Every row comes from one small tree of marks. Brackets hold a mark, then the marks that hang from it, in the order of their numbers. Every link used is in the known rows. Which tree was each row made from?
Known rows
{J_316 {J_38 J_374} J_256 J_719}: [-176  297 -182   -5 -219  223 -148   26   56  136   13   13  161 -347
  209  172 -334  368  123 -194 -304  187 -100  -47  126   87  143   73
   63  383  147  129  122  -53   48  698 -195  247 -125  502 -456  176
  -85 -130  152  125  396  251   57  -66  284 -184  240 -413   68  -58
  204]
{J_316 {J_256 {J_197 {J_68 J_38} J_719} J_426}}: [ -29 -121  -33  212  -67    2 -147 -252   38  566 -124  121   43  182
   65  106  401  182   21 -356  -32  132  -36 -354  289  150 -249 -274
  -17  349 -528  144 -222  121  238  128  -83  -93  115  518 -557 -368
  307 -120 -518  285 -241  -65  342 -208  313 -152   71  -53 -602 -186
  402]
{J_650 {J_38 {J_579 J_374 J_426}}}: [-259 -187  -14 -358  -93 -230   74   -6 -128   -1 -334 -129  211   -6
  151  -87  323  216   11 -217 -122   29  254  129   12 -116  119 -163
  193   48 -198   27   10 -160  271  -81  114  -50  123  190  -89  122
 -256   74 -155   88  201  206  -84   71  169  182 -223 -191 -195 -218
  183]
{J_316 {J_38 J_68 {J_579 J_426} J_719}}: [-127  341  198   -6 -395  -12  137  -52 -200  117 -356 -403  218 -259
   37  116  137   15  197 -228 -168  382   45   13  184 -176  -96  169
  535   80  -62  249  115  126  435  524   51  -43  272  711 -327  482
 -224  366   20  -78  630 -113  -12   77  364  421 -127 -417   60  -56
   84]
{J_463 {J_162 {J_316 {J_38 J_579} J_719}} J_426}: [  25   73   35  215 -512  300    5  305  -44    3 -275 -341  228 -275
 -234   20   69  355  269 -307 -578  112   46  -51 -263 -123 -214 -158
  202  112  243 -164  -16   68  158  219 -154  163 -269  510 -293  455
   11  207  244   76  439  -59   59  214  197  131  -15 -100  316  261
  192]
{J_38 J_68 {J_316 {J_256 J_426}} J_579 {J_719 J_994}}: [-203   39 -273 -113 -578    1  329  311  -92  177 -406 -183 -248 -306
   58  378  -63  177  265 -449 -138  312 -103 -131  328 -168 -355  449
  639  209 -301   80  224  223  462  644  187 -144  544  568 -134  565
    0  550 -526   71  594 -171  173   53  537  571  100  -62  -34  -11
  -17]
{J_68 {J_38 J_316} J_579}: [  47   30 -457  113 -304 -143  -74  -52   77  -40 -325  -53 -195  -93
    6  197 -314 -155 -139 -252  -30   12 -317  199   17   61 -165   -9
   82   66 -325 -164   25   27   66  -17 -146 -220   80  261  118   63
  -37  286 -368   51  206  119  383   92  143  495  299  326 -361 -458
    5]
{J_426 {J_68 J_38 J_579}}: [  24 -131 -257  142  -22 -295  -90 -384  -22 -101 -244   -9 -121   33
   71  253  -86  -48  214 -228  -66  -49 -385  407   14  171 -385 -173
   73   55 -235 -224   90    9   21  -72 -187 -116   87  313 -259   91
   95  179 -103 -124  119   -8  478  104  -87  388  265  156 -569 -504
  106]
{J_374 {J_316 {J_256 J_463} J_719} {J_426 {J_68 J_38}}}: [-574 -496 -117 -165  -86   16   31 -520  157  184 -268    1    3 -390
 -148  509   28   -4  486 -243   50  206 -480  239  -43 -220 -604  -37
   11  447   60 -290  -11  100   93  537 -124   15   10  527 -686  301
  -44  128  110 -146  485  318  129  113  227  -59  564  -89 -569 -318
  370]
{J_162 {J_256 J_426 J_463} J_316}: [ -41 -219   76  137  142  321  293   19   52  143  -36  -64  115 -202
 -352  182  125  114  628 -368  -45   21  300 -485   93 -247 -422 -119
  -16  149 -135 -578  -81  119 -111 -315  -14 -187  371  212   28  -52
   56  227 -248   57  -72 -161  -27  186  126   70   55  348  -56  292
   30]
{J_426 {J_68 {J_38 J_316 J_719} J_579} {J_374 J_463}}: [-183 -226 -214 -186 -486 -266    6 -267  -30 -138 -541 -199 -359   76
 -182  584  -91 -248  173 -295    7  146 -545  640  -15 -158 -861   49
  537  277 -341 -120   -9  124  -65  115  -99    6  261  464 -220  336
  -91  720 -159 -302  609   35  439  329  239  795  446   81 -684 -803
  170]
{J_197 {J_256 {J_426 J_68 J_374} {J_719 J_994}}}: [-329 -489   45 -236  -13 -157  250 -123    8 -179  194  219  -36  304
   20  215  298  359  704 -270 -249  161 -163  240  207   26 -619   23
  215  506 -162 -166  186  345  142  -89  -95  202  206  292 -450   19
  354  158 -165  -51 -102 -462  240  117  -33  219 -190  -42 -482  -20
  208]
{J_374 {J_316 J_38 J_719} J_426}: [-500 -121  -27  -74 -267  186  -41 -134  258  112  -91 -309  155 -239
 -185  242   33 -106   89    2 -212  326 -315  -30 -106 -266  -60  127
  -49  456  473  -10 -136   71  126  619  -92   70 -133  284 -363  222
 -196 -140  411   53  404  278 -363   83  378 -135   81 -282  -54  -63
  302]
{J_256 J_426 {J_719 J_994}}: [-251 -186   -2   63    6  -65  249  -62   13  -35  103  156   48   94
  215 -141  -39  322  439 -268 -181  101   48  -41  289   11 -300  143
   17  314 -126 -123   88  352  211   -9  -88 -112  232  -36 -121  130
  108   59 -106  111 -297 -437  173  -54   56  115 -122    9  -92  241
   59]
{J_38 {J_579 J_68 J_426} J_719}: [ -45  -25  242 -273 -266 -173  125   -9 -362   36 -298 -301  133  -61
   80 -123  302  -28  -48 -314 -205   61  -15  -42  -46 -102 -154  -75
  341   77 -274  129  -28  173  494  -45  192  -35  244  353 -128  253
 -152  144 -147  -70  423  -44   65   74  375  302  -54 -260 -201 -423
  -54]
{J_994 {J_719 {J_38 {J_579 {J_374 J_426}}}}}: [-305  -64   38 -266 -457 -112   43  -84   43 -283 -309 -154  175   23
  -87  114  350  245   55 -148 -147   84  -32 -170   45 -302 -269   29
  228  216  -97  -27   12   54  283  278  158  160  206  343  -53  186
 -307  -81  117  114  526  -90  -26  -62  330  636 -149   24   -2  -39
  525]
{J_316 {J_719 {J_38 J_374 J_579} J_994}}: [ -58  294 -238 -230 -477  -65 -143  155 -301 -439  -95   41   66 -140
  222  -13 -316  434   35 -285 -381   49    2   35   54 -165   43  315
  454  331 -127  -17  261  364  244  384   25  224  192  253 -269  323
 -247   -3 -185  152  414  -33  209  117   98  558  182   37  201   33
  162]
{J_650 J_38 {J_463 {J_256 {J_197 J_162 J_719}} J_426}}: [-120  -15  -67  350 -445  -74 -238   80  145  502 -294   50  462  589
   27 -538  551  250  294  196  156  244   64   64  183 -290 -254 -360
  453  -24 -269  104 -526  281  215 -189  134 -226 -629  167 -404   -2
  226  276 -449  156 -557  288  -11 -255   34   77 -341  110   39  129
  390]
{J_197 J_162 {J_256 {J_426 J_374} J_463} J_719}: [ -27 -188    3  -15 -185   29  169  145  185  250  212  126  428  427
 -235  165  544  189  338 -249   70  311  -47 -372   62 -117 -391 -258
  409  269 -217 -176 -289  419  274   88   -6  208  -38  604 -230 -272
  387  -37 -435  -11 -292   -8   73   -5   62  275 -383   94 -469  -29
  402]
{J_197 {J_719 {J_38 J_68}}}: [ 125  163 -148   44 -336   58 -260  -68  -56  -10 -191 -218  246  167
  -44 -152  266   91  -46   -1 -112   56   90 -248  251  -72  -78   77
  446  132 -159  130  143  377  138  175  220  139  220  429 -151   -2
 -181   55  -11   33  144 -133    5  -50   -6  284 -106   14  147  140
  264]
{J_719 {J_38 J_68 J_316} {J_994 {J_579 J_374 J_426}}}: [-159  -29 -386 -336 -458 -238  -60   39 -121 -166 -315 -450  274  -27
   63 -140  107  342  -10  -72 -328  -29   22  -41  288  110  -39  164
  343  234 -425 -136  331  200  504   -6  147  202  541  313 -225  -12
 -461   44 -124  156  459 -487   73 -195  397  546  -57   65 -306   68
  501]
{J_650 J_38 {J_463 J_256 {J_426 J_68}}}: [-258 -224   57   73 -149  -30 -295  -54  -45  178 -434  182    0  296
  -21 -194  374  348  605   58   94  176  -46  561  125 -203 -293 -249
  319   37  -68   51 -126  129  -99 -415  137 -238 -366  -22 -416  353
  129  666   94 -183 -163  263  104  -20 -172   31   48   35   44  120
  128]
{J_162 {J_256 J_426 J_463}}: [-103 -153  136  102  259  212  223    7   94  173   69   68  179  -93
 -218  197  153  183  611 -247   82  142  200 -376  155 -192 -322 -126
   78  194 -147 -389  -91  189   28 -136  -43 -218  306  216 -128   52
  107  182 -176  -48 -105 -129   57   31   52  170  108  121  -78  201
   -1]
{J_426 {J_68 {J_38 J_316} {J_579 {J_374 J_463}}}}: [-196 -340 -395 -261 -282 -235 -115 -224   96  -98 -485 -345 -133   75
  -52  394  -10  -34   10 -310   37  -27 -486  432   45  -34 -655   -3
  141  214 -142 -210  128 -126  119  -34    1  -72  304  278 -210   58
 -243  263 -232  -31  425   52  275  179  243  577  312  140 -785 -799
  395]
{J_316 {J_256 J_197 J_426 {J_463 J_162}} {J_719 J_38}}: [-189 -226  148  -45 -187  128   55 -217   13   45   92  187  519 -281
  108  -18  128  517  552 -243 -140  107  446 -313  323 -283 -313  -97
  224  403 -193 -120  -45  328  347  165 -255  359   77  474 -597  269
  451  145  -19   39   90 -260  279 -153  473   48  178  -22 -146  233
  177]
{J_650 {J_38 J_68 J_579} {J_463 J_256 {J_426 J_374}}}: [-389  -29   12 -138 -464  -19 -151   59 -120  131 -689  163  -67  145
 -112 -134  434  339  609 -137   63  327   73  342   18 -292 -358 -159
  708 -111 -204   99  -28  201 -108  -10  193 -275 -205  257 -330  479
   -5  847  -33 -220  201  152   77   -8    2  539  -52  -39  350   84
  410]
{J_719 J_38 {J_994 {J_579 J_68}}}: [  88   14 -182   41 -168 -127 -276  -16 -218 -161  -87 -203  180  291
  141 -263  129  365   48  -37 -482 -177  -98 -106   32  192    1  -32
   78  312 -379  -39  151  307  232 -244    6  175  274  -14 -176  -68
 -226 -221   10  144   64 -407  256 -360  176  331  -14   85 -210   61
  332]
{J_197 J_256 {J_719 J_38}}: [ 263   98 -143  112 -227  169 -313   90  -17  -84   30 -154  246  372
  -92  -81  312  201 -265   67 -177   43  -21 -235  156 -138   31    9
  226  314  -95  159   34  287  223  -34  209  274  -32  412 -130 -187
   52  -80 -263  171 -105  165    8  -49  -45  156 -252  201  -54   55
  166]
{J_316 {J_38 J_719} {J_256 J_197 {J_463 J_426 J_650}}}: [-263   63  284  203 -187  162   98 -168  117  411  -95 -171  278 -125
 -115 -144  127  541  601 -142   79  301  126 -137  401 -183 -420 -170
  318  262 -190   42  -26  317  347  471 -198  -91 -227  522 -675  490
  313  415  -14  -36    0 -126  244 -121  323   97  -70 -256   -1  368
  250]
{J_579 {J_68 J_38} {J_374 J_463}}: [-169 -295  -46 -266 -108  -51 -250 -238  -99    2 -396 -208   31  170
   52  -16  234  123  -42 -327  -68 -153 -341  -17  -56  171 -389  -82
  -40  239  -24   24   91 -123   89 -226  162  -44  257  122 -340 -161
 -468 -168   64   35  210   34   -5  -91  248  167  124 -158 -655 -526
  584]
{J_316 {J_38 J_68} {J_256 J_426 J_463 J_719}}: [-371   21  133  110  -20  254  230 -287  161  409  -31   65  416 -241
  154   59   58  459  887 -412  -33  430  258 -269  551 -129 -420   84
  132  378  -93   38  209  283  228  559 -225 -102  298  612 -407  323
  140  260   -3   29  117 -374  177 -219  317   46  -34 -325   43  305
  312]
{J_994 {J_38 J_68 J_316} {J_579 J_374 J_426}}: [-381   60 -271 -103 -397 -108  100   73  -14  314 -444 -205  322 -116
  -65  235  334  150  157  103  -99  103   98    3  343  205  -85 -167
  220   -5 -222  -32   43 -155  309   31   26   15  311  322   38  -22
 -448   21  -81   68  595 -521  185  -78  411  217   60 -161 -351  -26
  371]
{J_374 {J_316 J_38 J_719} {J_463 J_426}}: [-413 -102  108   19 -224  280 -234 -110  135  229 -293 -378  138 -149
 -158   93   67  210  109   59 -265  356 -391   41  -65 -325 -242   87
   -2  382  511   11 -180  112  120  467  -66  -26 -305  158 -553  293
 -242   36  415   83  175  203 -250   83  279 -108  135 -238   89   15
  413]
{J_68 {J_38 {J_374 J_426} {J_719 J_994}} J_579}: [-236  222 -510  -40 -450 -265   -7 -246 -176 -231 -448 -104 -295  -96
  152  139 -444  -48   95 -286  -82  122 -573  313   24   82 -481  225
  447  266 -258 -249  185  191  273  371   63 -203  283  439 -345  279
 -282  220 -291  -94  332  185  330   79  101  776  230  147 -527 -357
  277]
{J_197 {J_68 {J_38 J_316 J_374}} {J_256 J_719}}: [  71  126 -252 -195 -467   28 -237  167  -31  256 -223  232  -39  141
  -63   84  -64   86   53 -317   66  194 -209  219   98  -11 -154   39
  101  259 -523  284   88   62  138  -17   45  -70  152  574 -125 -242
 -112  195 -791  243  358   43  321  114   65  399  137  157 -246 -278
  138]
{J_68 J_38 {J_579 {J_374 {J_316 J_256} J_463} J_426}}: [-422 -520 -407 -317   61 -150  -72 -537   48  108 -684 -529   -1 -276
  138   86  -54  170 -150 -253  -88  -30 -579  167 -101   45 -465  -46
 -123  249    6 -193   42 -129  301  206  -24 -117   77  353 -543    1
 -278  -10  -55   61  203  375  107 -151  514  145  211  142 -904 -800
  732]
{J_374 {J_426 {J_68 J_38}} {J_463 J_256 J_650}}: [-544 -421   36  -23 -220   32 -178 -316  223   40 -403 -260 -164  -28
 -578  205  328  198  396 -179  402  136 -624  486  -69 -192 -655  -89
  200   26  118 -184  132  204 -119   22    0 -197  -52  227 -867  217
   46  533  437 -485  206  168  149   70  138  349  225   65 -582 -120
  443]
{J_374 J_316 {J_426 J_68}}: [-516 -509   67 -379  -78 -125   91 -250  131   25 -207 -257 -115 -118
 -330  305  302 -279  237  100  127  181 -373  294 -202 -276 -412   84
   77  176  251 -126  -44   54   65  196   65   13   67  126 -265  105
  -93   68  163 -204  345  100 -167  157  126   -3   71    6 -327 -269
  201]
{J_68 {J_38 {J_316 J_256} J_719} {J_579 J_374}}: [  -5  -46 -531  -38 -406 -176   97   -8   54   29 -494 -203 -172  -82
  152  260 -306   47 -121 -436 -137  -54 -355   94  189  180 -408   10
  251  268 -395  -16  103 -116  299  333   10  -55  178  588   44  266
  -89  310 -391  106  495  243  343    4  449  518  285   99 -640 -708
  225]
{J_579 {J_68 J_38} {J_374 J_316}}: [-335 -461  -34 -323 -133 -211 -132 -165  -18   42 -384  -66  -42   73
   -2  -28  254  -12   30 -332 -137 -155 -378  -68 -183  227 -262  -64
  -37  267  -87   53   10  -62  160 -179  139  -43  158  157 -107 -123
 -398 -175   21   90  300   18   18  -31  299   84  119  -27 -691 -575
  509]
{J_374 {J_426 {J_68 J_579}} J_463}: [-283 -301 -218 -264  -38  -79  -42 -430   78  -48 -320 -553  -26   14
 -176  278  164 -155  110   39   99  141 -446  375  -74 -297 -651  -48
   73   98  216 -331   50   19   89  180   26  -89  168  158 -468   95
  -29   73   73 -231  214  163  -58   92  142  360   84   20 -407 -487
  313]
{J_994 {J_579 J_68} {J_719 {J_38 J_316}}}: [ -39   69  -66  115 -573 -109 -243   99   42  110 -225  -16  196  148
  -54    2  314  174    8    3 -341  -34  -35 -172  109  -61  -15 -143
   73  177 -614   58 -180  147  188 -245   21  198  229  172  194  -45
 -251   26  -22  225  469 -464  352 -254  473  503  132   96   26   -9
  163]
{J_719 {J_38 J_316 J_374} {J_994 {J_579 J_426}}}: [-159  185 -300 -267 -463 -204 -143  105 -217 -236 -186 -165  105 -167
   68  -98 -228  329  -89  -13 -241   80  -21  178  115  -36  122  240
  335  278 -502 -113  187  331  358  -73  -54  221  354  181 -139  -29
 -396  147 -268   88  337 -281  358 -137  246  488  134  251 -158   66
  180]
{J_579 {J_374 J_316 {J_463 J_256}} J_426}: [-652 -494  133 -457  -33  -39  -25 -117   50   72 -369 -401  107  -61
 -170 -137  356  212  -79  -70   98   61 -294   33 -122 -222 -352  110
   31   79  218  -83  -11    5  221  -67  238  -23  -69  -80 -416  -34
 -183  172  224  -66  130  172 -262  -83  553  -24   13   29 -531 -375
  573]
{J_256 J_197 {J_463 J_162 {J_426 J_68} J_650}}: [-279 -442  324 -109  -98 -128   68 -135   95  184  -59  -45  294  -24
 -355 -216  502  422  807  -20  283   34  170  254    3 -155 -652 -422
  366 -128 -210 -269   -8  343  250 -240 -129   33 -169  258 -700  349
  452  468   64 -322  -24 -501  397  102  -45  262  -14  -16 -126  355
  150]
{J_68 {J_38 {J_374 J_316 J_426 {J_463 J_650}} J_579}}: [-745 -235  -12 -389 -473  -18  -74 -191  144   72 -723 -297 -276 -412
 -546  321   69   36  158 -240  472  331 -544  364 -352 -512 -486  190
  332   38  151    1  -13  177   69  471   71 -257  206  332 -454  306
 -488  371  -25 -261  565  303  139  230  274  672  185  159 -236 -285
  521]

Write each row's tree
[-166  -32  -76  181 -153   75 -264   63   49  187 -335  236   46  260
  114 -217  144  203  297   24  155   99  142  297   97 -211   38  -78
  169    8  -94  207 -185   28 -190 -326  143 -217 -246 -156  -78  230
   43  513  -23  -18 -167  368  -30 -141   35   25    3   79  149  138
   52] -> {J_650 J_38 {J_463 J_256}}
[-472 -621 -194 -152 -108 -162 -246 -275  194  324 -718 -459  -83   87
 -326  -62  389  253  440   46  101  145 -400  593  -93 -335 -491 -330
  241  -18   51 -205 -137  202    6  -64   21 -337 -181   85 -539  393
   15  526  175 -209  -13  243   96  244   47  399  -23  143 -206 -147
  296] -> {J_374 J_316 {J_463 {J_426 {J_68 J_579}} {J_650 J_38}}}
[-303 -405  -53 -330 -334 -105 -144 -115   -3  -38 -500 -242 -165   25
 -235  309  184  140  146 -202   67   95 -471  408   49  -57 -679    2
  206  240  -13 -147  112  -66  123  -97   65  -74  114  263 -410   90
 -360  329  -49  -99  342   14  163  195   51  309  267   32 -593 -414
  449] -> {J_579 {J_374 {J_463 {J_426 {J_68 {J_38 J_316}}}}}}
[-164 -351   41 -534   26 -190  -27 -127 -173  -16 -141 -299  290   52
  146 -328  386  147  -95 -254 -236 -185  -35 -175   -8  264  -47 -235
  -35  164 -101  -66  102    4  375 -337  192   85  188  131 -248 -213
 -244 -320  120   33  144  -87 -171  -77  324  -95 -147 -278 -531 -413
  348] -> {J_579 J_68 J_374 J_426}
[-318 -173   99  -85    9  155  125  -96  132   69   21   50   -8 -157
  -18  345   55  339  386 -312 -266  278  -50 -136  111  136 -132  -27
   94  494   58   50   33   97  -74  404 -375  185    9  428 -374   94
  226   91  312  -92   96  -35  116 -161  308 -141  -30 -271 -301  -28
  342] -> {J_316 J_38 {J_256 {J_426 J_374}}}
[  61  183   -8 -147 -367  -22  -71  -22 -190 -188 -307 -175  125 -125
  -44   23  108  116  131 -133  -70  125  149  -77  133 -264  -57  199
  461  -29 -116  144  253  220  167  266   95   38  316  406  -88  259
 -173  219 -115  -26  464 -161   82   16   93  589  -57   70  262   37
  176] -> {J_719 {J_38 J_68 J_579}}
[-337 -573   57  -41  -52  161    9   40  363  319 -326 -522  145 -139
 -580  -31  380  100  409  211  253  -40  -87   35 -350 -391 -521 -122
  167  -57   90 -117 -236   89  -28  -69   16  -73  -32  145 -540  185
   28  294   18 -111  198 -122  -94   10  342  258   35  147  -41  124
  281] -> {J_374 J_316 {J_463 {J_162 {J_256 J_197}} J_650}}
[-107 -433  -77  209   -7  164   24  297  297  309 -274  -63  165  -38
 -426  -27  400  403  732 -149   23  -16  222   30  -96  -31  -42 -427
  294    0 -158 -138 -172  145 -137 -348  -66 -168   73  340 -316  318
  170  457  220 -209   -9   -1   62   64   19  278 -120   31   29  505
  -87] -> {J_463 {J_162 {J_256 J_426}} {J_650 J_38}}
[-362 -122  377  -40   48  -59  240 -286   32  170  194  292  209  -75
   31   58  239  105  472 -184  245  232  399 -296  372 -321 -329  -29
   50  134 -223 -204 -143  151  253  -94 -124  -91  239   17 -188  -52
  309  113 -357   60 -263 -358  155    1  272   47  -35   26 -209  120
   38] -> {J_256 J_197 J_426 J_463}
[-405  -61  331   79 -160  -85  131 -168   24  113   51  165  174  109
  -26 -463  248  320  404   16   26  161   89    5  306 -216 -510  -97
   91  -23 -211 -114    2  242  232  -81  -82 -176 -388    2 -355   64
  387  290 -172   44 -304 -349  213 -129  148   46  -89   39   62   73
  180] -> {J_463 {J_256 J_197 J_719} J_426}
[-485 -359  239 -103 -134  -16  144  102  217    5    4  209 -111   27
 -437  -18  361  454  487 -381  150  119  -52  -63   42   38 -238 -222
  294   30 -110 -146    7  407 -124 -109 -120   -4  -91   93 -329  124
  494  503  430 -369 -131 -218  218   62  267  242  -76   44 -273  136
  234] -> {J_463 {J_256 {J_426 J_374}} J_650}
[-178 -156   51   41 -156  187 -154  190   66   46 -228 -182   65   32
 -238  -91  182  253  109   18  111    9 -155  178 -262 -144 -361   46
  209 -147  152    0   14   46  -56 -117   79   60 -217  -21 -374  194
  151  422  264 -255  129   45   47 -161  228  167  124   69  -91   33
  213] -> {J_374 {J_463 J_162 J_256}}
[ 136 -274 -134  156   27  191   19  340  259  119 -133 -304  154  -70
 -478 -106  183  284  418  -10   40 -194    1    2 -308   95 -162 -328
  207 -130  -49 -157  -16  147 -110 -176  -25  -18  -59  315 -299  253
  116  255  235 -219  169  -99   69    8  -42  291    8   79  119  339
   14] -> {J_463 {J_162 J_256} J_650}
[-249 -420  168 -470   66 -271  116 -297 -137 -187  -25  -57    2  -49
  -81  148  274    1  261  -82 -102   25 -105  361 -100   85 -277 -181
  212  146 -129 -176   58  146  -19 -164 -129  238   49  231 -419  -18
   75  153  269 -319  198 -161  107  151  -10  -13   57 -188 -453 -299
  150] -> {J_579 {J_426 J_68 J_374}}
[-407 -190  -36 -308 -264  -27   16 -245    8 -146 -504 -339  -73  -70
 -209  345  177   16  -52 -289  151  148 -364  136 -148 -269 -544   96
  124  169  166  -78   84 -159  180  308  120 -128  283  284 -330  104
 -488   17  -58  -59  429  247  -56   38  227  496   58  -41 -476 -458
  642] -> {J_68 {J_38 {J_579 {J_374 J_426 J_463}}}}
[ -81  -56  216  406 -129  432  302  128  199  300 -130 -293  213 -156
 -529  175  141  331  896 -520  -62  175  264 -440  231 -260 -438 -153
  267  324 -109 -295  -93  353  -25   -9  -91 -181  349  562 -189  390
   80  552   96  -58  128 -207   28  262  317  302  -88   79   -1  552
   43] -> {J_162 {J_256 J_426 {J_463 J_650}} {J_316 {J_38 J_719}}}
[-647 -561  150 -379   23 -145  280 -224  196  249  -91   -9   48 -195
   46  126  322  175  223 -176   31  100   57 -330  226 -130 -328   44
  -78  301   18  -14 -105 -132  357  237  -15   72  154  146 -249 -116
  162 -143 -232  230   -2 -121  -60 -125  643 -229 -101  -33 -553 -314
  443] -> {J_579 {J_374 {J_316 {J_256 J_197 J_426}}}}
[-216 -160  198 -246    9    1   84 -122  -97  -57  -44  158   20   42
 -171  -36  150  243  400 -122   21  149   26    3  -41  -56 -428 -192
  266  119 -161 -306   -4  286  -29  -30  -96   -1 -149  111 -214  113
   98  268   77 -217  -77 -138  167   58 -145  182   73    8  -27  114
  302] -> {J_256 {J_463 {J_426 J_374}}}
[ -23  -74  118  -64 -212 -191  -68 -296 -323   42 -362  -88   40  -45
  123 -117  130  -87   19 -311 -183  -30 -250   80   48  196 -177 -127
  198  202 -350   85  -19  148  310 -256   80  -86  196  423 -326   81
 -256  140   36 -111  268   11  185   21  241  145  150 -192 -591 -401
   55] -> {J_579 {J_68 {J_38 J_719}} J_426}
[-296 -357  -52  215 -371    1  200  156  176   31  -24 -125  167   66
 -219 -605  149  522  594 -228  -96 -257  192   57  -15  -33 -579  -57
  159 -107 -273 -259  168  380   42 -342  -64   19 -183  -14 -396  218
  460  469  -54   38 -145 -611  269  -53  325  209 -172  289  -11  524
  213] -> {J_463 {J_162 J_316} {J_256 J_197 {J_719 J_994}} J_650}
[-273  -98 -128 -207 -584   26  -74  100  -15  -42 -527 -220  -51 -143
 -154  283   24  251 -104 -398 -128  166 -347  117   15 -256 -463   28
  231  240   18 -117   11  -40  310  290   87 -109   41  352 -292  285
 -418  228 -176  128  504  166  107  268  276  507  324  -64 -201 -419
  433] -> {J_68 {J_38 {J_316 J_719} {J_579 {J_374 {J_463 J_426}}}}}
